Each row has a name. Each question is about the rows just above it.

[ -7 -13  13  30  19  -1  -5   2  24 -36 -13  -7  21 -24  19 -43  15   8
  14 -10   0  -9] -> demu
[ -9 -25  23   0  -3 -21 -18 -15  12 -51  -6   8 -19   0  -6 -26   4 -16
  -3 -25   7 -29] -> duto
[-21   8   5 -13 -20  -7  -6 -23 -27  10   0  22 -17  24 -28   5 -36 -19
 -13   0   7  -8] -> Minir
[-43   5 -18  -9   3  16  15  27   6  36 -19 -19  10   0   0  38  18  16
   9   1 -23  12] -> soza
[  0  36   0 -12   5   2  11   2 -30  30   3   4   0  18 -11  23   5   5
 -31   0 -16  21] -> lilis
[  0 -13  13  27  19 -12  -6   1  24 -40 -13  -6  18 -22  17 -44  15   7
  11   0  17 -11] -> muni
[ -9 -26  27  -9 -11   0 -18 -19   6   0   2  11 -26   8 -13 -17   0 -22
  -3   0   5   0] -> Mif
Right after [-51] comes | [-6]
The row with [ -9 -25  23   0  -3 -21 -18 -15  12 -51  -6   8 -19   0  -6 -26   4 -16
  -3 -25   7 -29] is | duto
Whose row is [-43   5 -18  -9   3  16  15  27   6  36 -19 -19  10   0   0  38  18  16
   9   1 -23  12]? | soza
The entry that follows [-1]: | [-5]
The entry that follows [-44]: | [15]

[ 23  17 -17 -36  -7 -11  -2   8  -8 -25] = vebig
[ -5 -17  -1  11   3   4  13  -6 -13  25] = Mide
[ 17  -9 -27 -22   0  13 -12 -30  18 -33] = sano
[ 35  -5 -12 -34   0 -12   5   4  -1 -29] = kiv
[ -2  -1 -21 -27 -21  13 -16  21 -10  13] = Nos
[  0  16 -29 -33 -23   6  -5   7 -14   0] = gisun
[-12   4  23  11   9   1  28  -1 -20  35] = nek
[ 7 24 -1 27 10 -2 12 28 18 21] = rivoz
[-14 -17  17  11   3 -16  13  -6 -13  25] = guz
[ -6 -26 -25   8 -11   4  -2 -16  36 -49] = Kob
[  7  14  10   9  18  -4 -27  19  -7  14] = Lolun
Whose row is [-14 -17  17  11   3 -16  13  -6 -13  25]? | guz
Right after [12] comes | [28]
What comes right after [-8] in the named rows? | [-25]
The entry that follows [-26]: | [-25]
Whose row is [  7  14  10   9  18  -4 -27  19  -7  14]? | Lolun

[-18  -6   8  -1   1  -4   3  24   8   6  10 -11  11 -18   0  19 -15  45
  11 -10  28  19   5 -16  30  -8  10   7  16  10   0   8   7 -11   2   9
   2   8  -8  18 -12 -18  16  13   1  -8 -21 -24 -14 -12  18  25  -5 -25
  -2] : duru
[-18  -6   8  -1   1  -4   3  24   8   6  10 -11  11 -18   0  19 -15  45
  11 -10  28  19   5 -16  30  -8  10   7  16  10   0   8   7 -11   2   9
   2   8  -8  18 -12 -18  17   9   3  -8 -12 -23 -13 -10  22  25  -5 -25
   1] : vono
[  9   2  -6   2  -1   2   4  -6  -6  -5  -1   1  -1   9   1  -5   9 -19
 -10   3 -11  -5  -1   6 -15   3  -4  -1  -7  -3   1  -2  -1   2  -3  -6
  -1  -5   4 -10   3   8  -7  -3  -1   3   3   9   5   3 -10 -10   2  10
  -1] : Luze
[ -9   1   9  -6   4  -3 -14  -3   9   8  -7   7  -5 -10  -3  -2 -12  14
  18   1   8  -1  -2  -4  17  -2   4  -4   7   1  -3  -2  -2   3   6  11
   2   8  -3  14   1  -6   6  -3   3  -2   9  -5  -3   1  12   8  -2  -8
   6] : nive
[ 12   4  -5   0   0   2  -3 -17  -5  -4  -7   8  -8  12   0 -14  10 -31
  -6   7 -19 -14  -4  11 -20   5  -7  -5 -11  -7   0  -6  -5   7  -1  -5
  -1  -5   5 -12   9  12 -11 -10  -1   6  15  17  10   9 -12 -17   4  17
   2] : lodu
Whose row is [-18  -6   8  -1   1  -4   3  24   8   6  10 -11  11 -18   0  19 -15  45
  11 -10  28  19   5 -16  30  -8  10   7  16  10   0   8   7 -11   2   9
   2   8  -8  18 -12 -18  17   9   3  -8 -12 -23 -13 -10  22  25  -5 -25
   1]? | vono
Which row holds [ 12   4  -5   0   0   2  -3 -17  -5  -4  -7   8  -8  12   0 -14  10 -31
  -6   7 -19 -14  -4  11 -20   5  -7  -5 -11  -7   0  -6  -5   7  -1  -5
  -1  -5   5 -12   9  12 -11 -10  -1   6  15  17  10   9 -12 -17   4  17
   2]? | lodu

[ -1   9  -1 -23  28   6 -27   8  -2  11 -15  -4 -20  32   5 -10  -4  33
 -19 -21   2] -> bek
[  7  -8   2 -23  31 -20  15 -23 -11  11  -4  22   3  10  12  12  -8 -23
   4  28  11] -> tela
[  7  -8   2 -23 -12 -20  15 -23 -11  11  -4  22   3 -22  12  12  -8 -23
   4  28  11] -> sul
[-15  -4  33  -8  10  21 -15   5  -1  11 -12  32   4   3   1  26  37  -1
  -3 -23 -35] -> Div
[-17   5   8  20   5  -6  27 -31   4  11  14   1  40 -33   9   5  29 -28
 -11  11  -6] -> Kaz
What comes right after [-3] in the named rows? | [-23]
Where do [  7  -8   2 -23  31 -20  15 -23 -11  11  -4  22   3  10  12  12  -8 -23
   4  28  11] appear? | tela

[-22 -19 -21 -21 -18  -3] : lavet
[-23  -9 -37  -8  -9  -4] : Seko
[ 10   5  10  11   4 -35] : vidif
[-30 -36 -23 -24 -35   8] : fude
[-36 -41 -29 -30 -40   6] : Lunut
What comes right after [-41] in the named rows? | [-29]
What comes right after [-37] in the named rows? | [-8]
The entry that follows [-24]: | [-35]
Whose row is [-36 -41 -29 -30 -40   6]? | Lunut
Right after [-18] comes | [-3]

[-19  12   1   4  -2   5 -15 -32   1  24  -7  10   9 -21   7  18   2  -3
   4   4 -16   3  -6   0  -3  19  -2 -10   6  -2  -7  -2  -6  22  -4  -5
 -15  16] : Seb
[ 19   0   5  -5 -14 -10  -7  -2   5   2  11   6  -2   4  43  13 -12  -8
  -4   3  -1   3  -3  -6  13   1  -7   4   9   3  -3  12 -12  -6  11  12
   1   6] : leno
[-20  12   2   4  -2   5 -15 -32   1  24  -7  10   9 -21   6  18   2  -3
   4   5 -16   3  -6   0  -3  19  -2 -10   6  -2  -7  -2  -6  22  -4  -5
 -14  16] : rekes
[-13  13  10   6 -13   8 -10 -13  14  31  -2  13   7 -20   8  17  15 -15
  11   4 -13   2  -5   8   5   8  -9 -10   1  -4  -6  -5  -1  21   8  -5
  -7   8] : Mot
[ 11   1  -3  -6  -8 -12  -3  -2   2  -2   7  15  -7  -1  28  17  -1  -4
  -6  -7   1  -2  -5  -6  11   9   0   8   2 -16  -3  -1 -19  -2  14  -6
  -7  -4] : goz
[ 17   2  -6   0 -11 -11  -5  -4   8   1  11   8  -4   8  40  13  -8  -2
   0   3   1   2  -6 -13  17  -1  -9   3   4   1  -2  16 -16  -5  13   1
  -1   4] : ves
[ 17   2  -6  -1 -11 -11  -5  -4   8   1  11   8  -4   8  40  13  -8  -2
   1   3   1   2  -6 -14  16  -1 -10   3   4   1  -2  16 -16  -5  13   1
   0   4] : Seki
[-22  16  -4   3  -1   3 -13 -25   3  20  -2  14  13 -22   6  16   3  -4
   5   4 -18  -1   0  -2  -3  16  -4 -10   4   1  -6  -4  -4  25   3  -4
 -13  14] : puvam
[-19  11  -1   5   1   5 -14 -32   2  24  -7   9   9 -22   7  20   3  -4
   4   4 -15   3  -6  -1  -1  19  -4 -12   7  -1  -9   1  -3  22  -4  -5
 -15  15] : bof
[ 19   1   3  -6 -12 -12  -7  -4   5   3  11   6  -4   3  42  14 -15  -9
  -3   3  -1   4  -4  -5  13   1  -7   5  10   1  -3  13 -13  -7  12   3
   0   3] : kazab
[ 12  23   0  -1  -3  -8   1  -6   8  -1   5  14  -3   1  28  12  -4  -5
  -6  -4   2   3  -3  -8  10   3  -3   7   1 -21  -1  -1 -16  -2  18   0
 -10   0] : Sose
[-15  11   9  10 -13   9 -12 -11  15  34  -5  14   9 -13   7  16  23 -17
  10   5  -8   8  -3  11   6   9 -14  -7   4  -6  -4  -2  -1  23   7  -8
 -13  12] : bip
[-19  12   1   4  -2   5 -15 -32   1  24  -7  10   9 -21   7  18   2  -3
   4   4 -16   3  -6   0  -3  19  -2 -10   6  -2  -7  -2  -6  22  -4  -5
 -15  16] is in which row? | Seb
Whose row is [ 11   1  -3  -6  -8 -12  -3  -2   2  -2   7  15  -7  -1  28  17  -1  -4
  -6  -7   1  -2  -5  -6  11   9   0   8   2 -16  -3  -1 -19  -2  14  -6
  -7  -4]? | goz

[-28  10   4  -6 -12  14  -6 -28   9  10 -12 -24  -2   8  -8   0  15  -7
 -16   8 -19  -6 -13 -13   2   0 -15  10 -10   5   8  -5  13  -5  -2] : Mav
[-25  13  11   2  -4   1  -2 -25   2   3  -2 -18  -1  11  -9  -5  21   2
  -7  18 -13  -4 -10 -11  -3   3 -23   7 -14  17   5  -4  14   7   1] : kep
[-24   0  -4 -12 -16  24  -6 -28  17  14 -20 -21  -3   5  -8   4   3 -14
 -13  -6 -19  -6 -14 -13   5  -2   2   9  -5  -6  10  -9  12 -13  -9] : lif
[-16  -5  -9 -14 -18  26  -8 -25  23  13 -20 -17  -3   4  -8   7  -4 -16
 -13 -10 -19  -1 -14  -8   8  -4   7  10  -1  -8  12  -9   7 -13 -14] : Fel
[ -8 -10 -15 -14 -21  26  -5 -19  26  14 -19 -15   1   1 -10  10  -9 -17
 -11 -16 -16  -1 -14  -5   6  -4  15   8   3 -14  12  -9   4 -12 -19] : Gek
[ 14 -12 -12 -15 -14  -6 -12 -20  10 -14 -24   0   6  21 -30 -10  -6 -10
  50  11  -4  -5 -21   2   7  14 -11  -4 -14  20   2   5   1   9 -26] : rab
[ -8 -10 -15 -14 -21  26  -5 -19  26  14 -19 -15  -3   1 -10  10  -9 -17
 -11 -16 -16  -1 -14  -5   6  -4  15   8   3 -14  12  -9   4 -12 -19] : pumat
[-28  10   4  -6 -12  14  -6 -28   9  10 -12 -24  -2   8  -8   0  15  -7
 -12  11 -15  -5 -11 -13   0   4 -21   9 -15  11   5  -6  13   3   1] : keb
[-24  -3  22   9  -1  -9   0   0 -14   2  -8  -3   7  11  12  -3  19   4
 -29  23   3  -2  12   0 -11  -2  -7 -19  -5   6   8  -8  10  16  14] : fum
[ -5 -11  16   9  -3 -21   3   7 -19  -7 -13   0   9  15   4   1  17   5
 -17  21  10  -1  10   9 -12   8  -5 -23  -6  11  10  -2   5  21  10] : Degaf
[-29   7   1  -8 -14  18  -7 -28  13  14 -16 -23  -4   7  -7   0   9 -11
 -15  -1 -20  -4 -14 -13   4  -1  -6  11  -7   2   6  -8  12  -9  -5] : vod
[-13  -7  19  12  -3 -18   2   6 -19  -4 -12  -1   8  14  10   0  19   5
 -24  24   7   0  11   6 -15   5  -6 -22  -5   8   9  -6   8  19  11] : Sep
Where do [ 14 -12 -12 -15 -14  -6 -12 -20  10 -14 -24   0   6  21 -30 -10  -6 -10
  50  11  -4  -5 -21   2   7  14 -11  -4 -14  20   2   5   1   9 -26] appear? | rab
Right after [20] comes | [2]

[-35  -6 -23  -2  39  -1  -8 -11  21   2   5 -13  14   8  -9 -30  -3  -1
  11  46  25  37  -9 -19 -16   1   3   6   8 -18  29   4 -16  10  -6 -13
  -4   1   8  10   6] -> buteb
[-35  -7 -25  -3  41  -3 -10 -13  21   2   4  13  14   8  -9 -31  -3  -1
  12  48  24  38  -8 -22 -15  -1   6   7   8 -18  29   4 -16   9  -8 -14
  -4   1  10   8   5] -> diz
[-35  -6 -23  -2  39  -1  -8 -11  21   2   5 -13  14   8  -9 -30  -3  -1
  11  46  25  37   7 -19 -16   1   3   6   8 -18  29   4 -16   9  -7 -15
  -4  -1  12   8   7] -> fumob
[-35  -6 -22  -1  39  -1  -6 -10  18   2   5 -12  12   9  -9 -32  -2  -2
  11  44  25  35  -9 -18 -17   1   2   7  10 -19  27   4 -16  11  -6 -12
  -4   2   5   9 -11] -> Nosud
Whose row is [-35  -6 -23  -2  39  -1  -8 -11  21   2   5 -13  14   8  -9 -30  -3  -1
  11  46  25  37  -9 -19 -16   1   3   6   8 -18  29   4 -16  10  -6 -13
  -4   1   8  10   6]? | buteb
Whose row is [-35  -6 -23  -2  39  -1  -8 -11  21   2   5 -13  14   8  -9 -30  -3  -1
  11  46  25  37   7 -19 -16   1   3   6   8 -18  29   4 -16   9  -7 -15
  -4  -1  12   8   7]? | fumob
Right after [-31] comes | [-3]
Right after [18] comes | [2]
Right after [38] comes | [-8]

[ -7  -8  -2  -4 -17   9   4  -6  -5  -9  -1  -4   2 -13   4  11 -10  11
   9  24   1 -15 -15   6  21  -5  -3 -16  -6 -15  -3  -9  -3 -13  31   1
   5  40  14  -8  -9  -4   2] = sideb
[ -3 -32 -15  -3 -21   3 -15   5   8  23   9   3   7  15  27   2 -11 -10
   2   7 -11 -19  17  -6 -15   0 -23  13   1   1  -4  24   2  -7 -36   5
   6 -34   8  -3  20 -42   1] = bazev
[ -3 -32 -15  -3 -21   3 -15   5   8  23   9   3   7  15  27   2 -11 -10
   2   7 -11 -19   5  -1  17   5   2 -13   6  -4  10 -13  -3 -22   7  -4
  17  17 -31   9  27   9 -19] = simu
Right after [31] comes | [1]
What comes right after [-2] in the named rows? | [-4]

[ -2 -29 -17  -7 -33 -11 -15   3  -4 -26] -> kogar
[  7 -22  12  18  24   3  35  32   8   4] -> nar
[-16 -21  34 -13 -31  34   0  24  -8   1] -> dok
[ 15  15   9  -2  35  17 -12  15 -36 -25] -> Gosid
[ 21  10  18  -5  16 -33  37   6  -8  35] -> viner
Right after [-11] comes | [-15]
Right after [-13] comes | [-31]
Right after [17] comes | [-12]
The entry that follows [8]: | [4]
What comes right after [16] in the named rows? | [-33]
Right after [-7] comes | [-33]

[  6   1 -25 -30]  fus
[  7  -1 -27   3]  porot
[ 2  7 14 16]  toki
[ 20  51 -26 -17]  Mupi
[ 21  45 -28 -23]  levop
[  8   2 -22   8]  Molot
[ 3 -5  0  2]  pag
[-8 20  6  4]  luper
[ 7  5 -6 25]  fof
[  4  10 -28 -31]  ruba
The entry that follows [1]: | [-25]
Right after [-8] comes | [20]
[ 2  7 14 16] is in which row? | toki
What comes right after [-5] in the named rows? | [0]
What comes right after [-26] in the named rows? | [-17]
The entry that follows [-27]: | [3]
What comes right after [-6] in the named rows? | [25]

[ 43 -18 -23  -1 -35  33  11  42 -27  -4  45 -24  42  17 -25  37  46 -33
  45 -13  41  31 -36 -36 -35 -18] = Kipef
[ 43 -18 -23  -1 -35  33  11  42 -27  -4  45 -24  42  17 -25  37  46 -33
  45  -5  41  31 -36 -36 -35 -18] = Gid
[ 18 -15  14  29 -10  38  28  17 -14 -12  23  13  17  35 -15  11  25   3
  34 -10  16   7  -2  -6  -1  18] = lasar
[ 18 -15  14  29 -10  21  28  17 -14 -12  23  13  17  35 -15  11  25   3
  34 -10  16   7  -2  -6  -1  18] = zavi
[ -2   2 -32  17  10  10  18  -2   6  -1   0  18  -2  13   5  -3   1  16
   5  11  -2  -2  14  13  36  18] = Bubad
The row with [ 43 -18 -23  -1 -35  33  11  42 -27  -4  45 -24  42  17 -25  37  46 -33
  45 -13  41  31 -36 -36 -35 -18] is | Kipef
Which row holds [ -2   2 -32  17  10  10  18  -2   6  -1   0  18  -2  13   5  -3   1  16
   5  11  -2  -2  14  13  36  18]? | Bubad
Whose row is [ 43 -18 -23  -1 -35  33  11  42 -27  -4  45 -24  42  17 -25  37  46 -33
  45  -5  41  31 -36 -36 -35 -18]? | Gid
What comes right after [-3] in the named rows? | [1]
Whose row is [ 18 -15  14  29 -10  38  28  17 -14 -12  23  13  17  35 -15  11  25   3
  34 -10  16   7  -2  -6  -1  18]? | lasar

[-15  45  14 -39 -48] -> pinin
[ 39 -12  34   6 -28] -> koso
[ 35   1  24  39 -29] -> Toves
[-30  26  11  45  16] -> sazug
[-12 -44 -32  36 -34] -> pufik
[ -6  -7  16  48 -46] -> Gaz
The entry that follows [-7]: | [16]
The entry that follows [26]: | [11]

